Look-ups in named tables: a row name and a column name give one cell, copied from the table.

dakek:
,mam,zat,nikiva,punepe,sutopu
som,0.650,0.642,0.161,-0.502,-0.643
ged,0.785,-0.121,0.131,-0.647,-0.850
vogivu,0.417,0.023,-0.517,0.308,0.803

vogivu, sutopu -> 0.803
vogivu, nikiva -> -0.517
vogivu, mam -> 0.417
som, mam -> 0.650
vogivu, zat -> 0.023
ged, zat -> -0.121
ged, sutopu -> -0.850
som, sutopu -> -0.643
ged, mam -> 0.785
ged, punepe -> -0.647

dipot
       nivarom  nevam   sulab  mabasid   tetep    pipa  kagefo  dapog    ses
lod      13728   5107  -13954      114   13507    5257   -4364  15236   1896
guved     8828   3279    7102    -1554   -4272    1292   -1439   9618  -1367
beno     35397  18517  -42378   -49729   -4778   61867  -92906  18702  23194
mudek    -1339    461    1735      357    -566    2027     312  -1885   1040
vis       8505   1818    -814    -3841    1256  -11723  -14224   1347  24847
kodi      1585  -1567   52082    -3236  -38610  -23652    2230  -3044   9209

What is the kagefo of lod in dipot?
-4364
What is the kagefo of beno in dipot?
-92906
What is the dapog of lod in dipot?
15236
What is the tetep of beno in dipot?
-4778
What is the nevam of mudek in dipot?
461
What is the sulab of beno in dipot?
-42378
What is the nevam of vis in dipot?
1818
What is the nivarom of lod in dipot?
13728
What is the pipa of kodi in dipot?
-23652
Which row has the largest nevam? beno

sokerod:
        tepipod  des  sonif  ronafov
tosali      633  742    285      782
piv          77  442    547      386
dimale      386  606    762      648

What is the sonif of piv in sokerod? 547
What is the tepipod of piv in sokerod? 77
What is the sonif of dimale in sokerod? 762
What is the des of dimale in sokerod? 606
What is the sonif of tosali in sokerod? 285
What is the ronafov of piv in sokerod? 386
What is the des of piv in sokerod? 442
What is the ronafov of tosali in sokerod? 782
What is the ronafov of dimale in sokerod? 648
What is the tepipod of dimale in sokerod? 386
What is the des of tosali in sokerod? 742
What is the tepipod of tosali in sokerod? 633

kolatub:
|  | kogop | fotemeb | demap |
|---|---|---|---|
| fuparid | 113 | 199 | 3 |
| ler | 31 | 77 | 221 |
| dibegu | 60 | 34 | 229 |
| vevise | 217 | 13 | 90 |
| bub | 118 | 199 | 10 |
| lape | 60 | 227 | 25 |
| nuz | 217 | 84 | 17 |
| pasi | 37 | 235 | 54 |

bub, kogop => 118
lape, fotemeb => 227
pasi, fotemeb => 235
ler, kogop => 31
ler, demap => 221
nuz, fotemeb => 84
dibegu, demap => 229
pasi, kogop => 37
bub, fotemeb => 199
Row with the largest demap: dibegu

giv =
fields: fatof, borigop, sog, lel, nobarud
suvonuk: [100, 120, 108, 128, 120]
pubivam: [82, 145, 110, 112, 83]
bese: [46, 184, 122, 161, 152]
bap: [174, 88, 113, 118, 100]
rir: [57, 222, 173, 106, 69]
tekozo: [51, 243, 182, 120, 78]
pez: [140, 93, 91, 136, 144]
togop: [122, 130, 167, 102, 102]
solas: [86, 98, 94, 231, 185]

sog of solas is 94
borigop of suvonuk is 120
borigop of solas is 98
borigop of rir is 222
borigop of tekozo is 243
sog of tekozo is 182
lel of solas is 231
fatof of tekozo is 51
borigop of togop is 130
fatof of rir is 57
fatof of pez is 140
nobarud of suvonuk is 120
nobarud of pubivam is 83
sog of bese is 122
borigop of pez is 93
lel of pez is 136
lel of suvonuk is 128
fatof of suvonuk is 100
fatof of bese is 46

tekuzon =
         funoler  punubep  puvo  zub  vivun  dopima  saso  velit  fif  tet
zudi         106      105   102   78    111     121    94    101  149  102
sedira       104      120    65  115    124     122   115    107   54  102
zigidut      102      126    92   80     83     105   127    161  120  142
pupim        142       86   127  121    116     122   115     93  104  120
did           81      119    86   66     61     113   157    123  199  121
bef          123      143    48   61     96     121   170    123  100  129
golapov       87      108   126  174    107     103   105     83   70   90
doli         128      110    72   95     69     166    95    108  168  115
fomurod       97      123   124  128    115     119    89    113  100   86
kef           54      130   127   70    162      37    68    113  124   74
keta         116       88   134  181     97     156    79     67  142   93
git          109       88   112  155    121     128   129    101   95  106

What is the zub of zigidut in tekuzon? 80
What is the tet of doli in tekuzon? 115
What is the tet of keta in tekuzon? 93
What is the funoler of bef in tekuzon? 123
What is the velit of fomurod in tekuzon? 113
What is the dopima of git in tekuzon? 128
What is the funoler of keta in tekuzon? 116
What is the puvo of pupim in tekuzon? 127
What is the saso of git in tekuzon? 129
What is the punubep of git in tekuzon? 88
What is the punubep of fomurod in tekuzon? 123
What is the fif of sedira in tekuzon? 54
What is the puvo of did in tekuzon? 86
What is the puvo of keta in tekuzon? 134
What is the velit of did in tekuzon? 123
What is the funoler of fomurod in tekuzon? 97
Row with the largest velit: zigidut

dapom =
,seg,gufan
demumem,84,67
kevi,19,42
pitelo,77,60

seg of kevi is 19
gufan of kevi is 42
seg of demumem is 84
gufan of pitelo is 60
seg of pitelo is 77
gufan of demumem is 67
Row with the largest gufan: demumem

tadu:
,dupudo,boz,rofo,zunilu,nomonez,korogog,vala
kagosi,61,43,56,32,79,52,53
vumu,72,67,64,53,73,45,49
dozabo,55,48,53,41,69,51,44
fevoko,71,67,65,56,63,53,44
vukesug,51,51,52,46,57,55,44
gep,70,68,65,66,54,60,43
san,48,51,48,51,49,56,45
viruli,64,70,66,64,45,66,46
fimato,44,52,46,53,42,60,49
musoges,61,69,61,71,39,64,52
didema,44,51,43,57,27,57,50
mepebuv,56,69,53,74,29,63,56
puzos,34,54,45,59,22,61,54

What is the dupudo of kagosi in tadu?
61
What is the vala of vumu in tadu?
49
What is the dupudo of musoges in tadu?
61
What is the nomonez of fimato in tadu?
42
What is the korogog of musoges in tadu?
64
What is the boz of puzos in tadu?
54
What is the dupudo of fevoko in tadu?
71
What is the korogog of vukesug in tadu?
55
What is the rofo of vukesug in tadu?
52
Which row has the largest zunilu? mepebuv

zed
|  | sof | nusel | luk | rudemur | lud |
|---|---|---|---|---|---|
| pivom | 119 | 128 | 182 | 157 | 104 |
| mab | 147 | 68 | 175 | 113 | 88 |
| venut | 152 | 68 | 183 | 130 | 33 |
| ninut | 170 | 144 | 142 | 150 | 149 |
| mudub | 182 | 177 | 85 | 141 | 165 |
| nuz | 215 | 76 | 114 | 111 | 103 |
| rak | 43 | 186 | 171 | 157 | 175 |
| davimub | 84 | 154 | 169 | 151 | 113 |

mudub, nusel: 177
rak, sof: 43
rak, rudemur: 157
davimub, sof: 84
ninut, luk: 142
mudub, lud: 165
mab, luk: 175
ninut, sof: 170
pivom, sof: 119
rak, luk: 171
venut, lud: 33
pivom, nusel: 128
davimub, rudemur: 151
Which row has the largest luk? venut

